Below are the code and all the weights of a small trained network. Each question names an input and a class and asks about switching units off, where a switched-off unit gives its printed mean instead of its output.

import numpy as np


def w(rows, s, z=0):
    codes = np.array(rows[::2]) - 128.0
    scale = np.full(codes.shape[1], s)
    scale[-1] = z or s
    return codes * scale


def f(y):
    return np.maximum(y, 0)


def log_softmax(a):
    a = a - a.max(-1, keepdims=True)
    return a - np.log(np.exp(a).sum(-1, keepdims=True))


def net(x, mask):
    res = np.array(x, float).reshape(1, 4) / 4 @ E
    y = f(res @ A[0][:, :-1].T + A[0][:, -1])
    res = res + np.where(mask, y, B[0][:, -1]) @ B[0][:, :-1]
    return log_softmax(res[-1] @ U[:, :-1].T + U[:, -1])


A, B = {}, {}
E = w([
[210,215,32,117,101,116,42,100,226],'x0',
[212,56,89,52,34,218,150,107,19],'x1',
[65,137,2,59,138,73,113,204,71],'x2',
[159,60,53,232,246,177,96,114,95],'x3',
],0.0079)
A[0] = w([
[142,130,230,149,87,216,159,40,195,167],'n0',
[223,211,20,116,103,123,19,98,238,138],'n1',
[92,166,156,182,224,61,99,102,182,26],'n2',
[193,119,113,77,89,190,123,59,62,43],'n3',
[143,67,52,245,218,147,117,85,92,152],'n4',
[75,192,155,154,129,79,149,167,181,126],'n5',
[64,187,179,1,46,95,140,132,161,188],'n6',
[151,71,108,73,122,219,190,75,54,144],'n7',
[19,104,181,170,184,82,170,144,139,157],'n8',
[188,103,184,207,116,125,186,57,149,74],'n9',
[69,89,79,90,151,68,145,178,91,205],'n10',
[54,137,18,96,94,92,135,190,96,50],'n11',
[129,73,52,160,192,169,81,125,119,4],'n12',
],0.0074,0.0019)
B[0] = w([
[121,82,75,197,208,54,79,124,58,202],'n0',
[36,140,190,143,93,168,191,185,15,247],'n1',
[81,153,154,67,144,164,48,161,189,201],'n2',
[91,141,98,21,125,147,32,177,182,184],'n3',
[103,62,131,41,135,68,206,108,151,205],'n4',
[123,94,126,76,129,123,109,154,162,189],'n5',
[106,118,89,57,218,53,176,80,121,218],'n6',
[61,152,153,97,74,180,81,191,159,192],'n7',
[109,172,170,117,89,145,118,254,137,194],'n8',
[126,168,99,179,195,68,93,107,69,175],'n9',
[145,192,110,213,124,115,111,109,77,180],'n10',
[152,141,61,195,188,100,45,120,72,184],'n11',
[147,49,113,72,186,90,140,91,148,173],'n12',
],0.0071,0.014)
U = w([
[85,132,141,65,130,179,2,194,192,66],'0',
[129,126,77,224,192,68,35,92,53,122],'1',
[99,70,113,37,177,55,249,68,143,138],'2',
[44,123,190,164,106,191,224,200,39,184],'3',
[121,120,129,152,112,124,147,129,147,254],'4',
[219,159,168,138,85,165,189,23,171,23],'5',
[120,139,137,176,64,183,176,37,190,30],'6',
[225,157,160,200,67,173,173,66,197,19],'7',
],0.0079,0.0047)

Each question gives the input, the list of numbers given to net, and the class t.
The units are the neurons (one row each of A and B). Each row of codes is followed by its name. A weight is (code - 128) times the scale printed after its matrix; where a second scale follows, it is the last column's (A, B and U).
mask holds one flag per neuron, in row order. A switched-off neuron (its flag False) gives its mean, the last column of its row in B, instead of its output. The means were averaged over made-up inputs and are rounded, as every weight is.
A unit's drop is (log p(t) with every unit on - log p(t) with that unit switched off) / (log p(t) with every unit on - log p(t) with every unit switched off).
most important unit: the unit with the biggest drop
k most important neurons: the k neurons with the biggest drops, biggest first
drop when u is switched off: that unit's drop, to one decimal
input [1,-3,3,-5], class 2: most important unit -> n6
input [1,-6,-4,-7], class 2: 3 most important neurons -> (n6, n7, n3)
input [-4,7,-8,4], class 1: 2 most important neurons -> (n0, n9)
input [8,4,0,-7], class 3: 3 most important neurons -> (n1, n4, n12)
input [-1,6,7,-4], class 1: 3 most important neurons -> (n11, n10, n2)
input [7,4,7,-8], class 2: 2 most important neurons -> (n6, n0)
input [7,0,1,4], class 3: 2 most important neurons -> (n1, n6)
input [-7,-4,-7,1], class 1: 4 most important neurons -> (n0, n1, n9, n7)
input [7,-7,1,8], class 2: 2 most important neurons -> (n4, n12)
input [5,4,1,0], class 3: 3 most important neurons -> (n1, n2, n5)
input [-6,5,-1,-7], class 2: 2 most important neurons -> (n6, n1)
input [8,5,0,2], class 3: 2 most important neurons -> (n1, n2)
input [-6,2,6,0], class 1: 3 most important neurons -> (n1, n11, n10)
input [3,-2,8,-2], class 1: most important unit -> n11
input [-3,7,-4,5], class 0: 2 most important neurons -> (n7, n3)
input [4,5,5,7], class 2: 2 most important neurons -> (n4, n12)
input [1,8,-6,2], class 0: 2 most important neurons -> (n3, n7)
input [1,-8,2,5], class 0: drop when n2 is switched off -> 0.5
input [-5,-3,-4,-6], class 2: drop when n8 is switched off -> -0.1
input [-4,8,-2,-3], class 0: drop when n7 is switched off -> 0.1
input [0,5,-5,-8], class 2: drop when n7 is switched off -> 0.0
input [-5,-8,-5,-1], class 0: most important unit -> n2
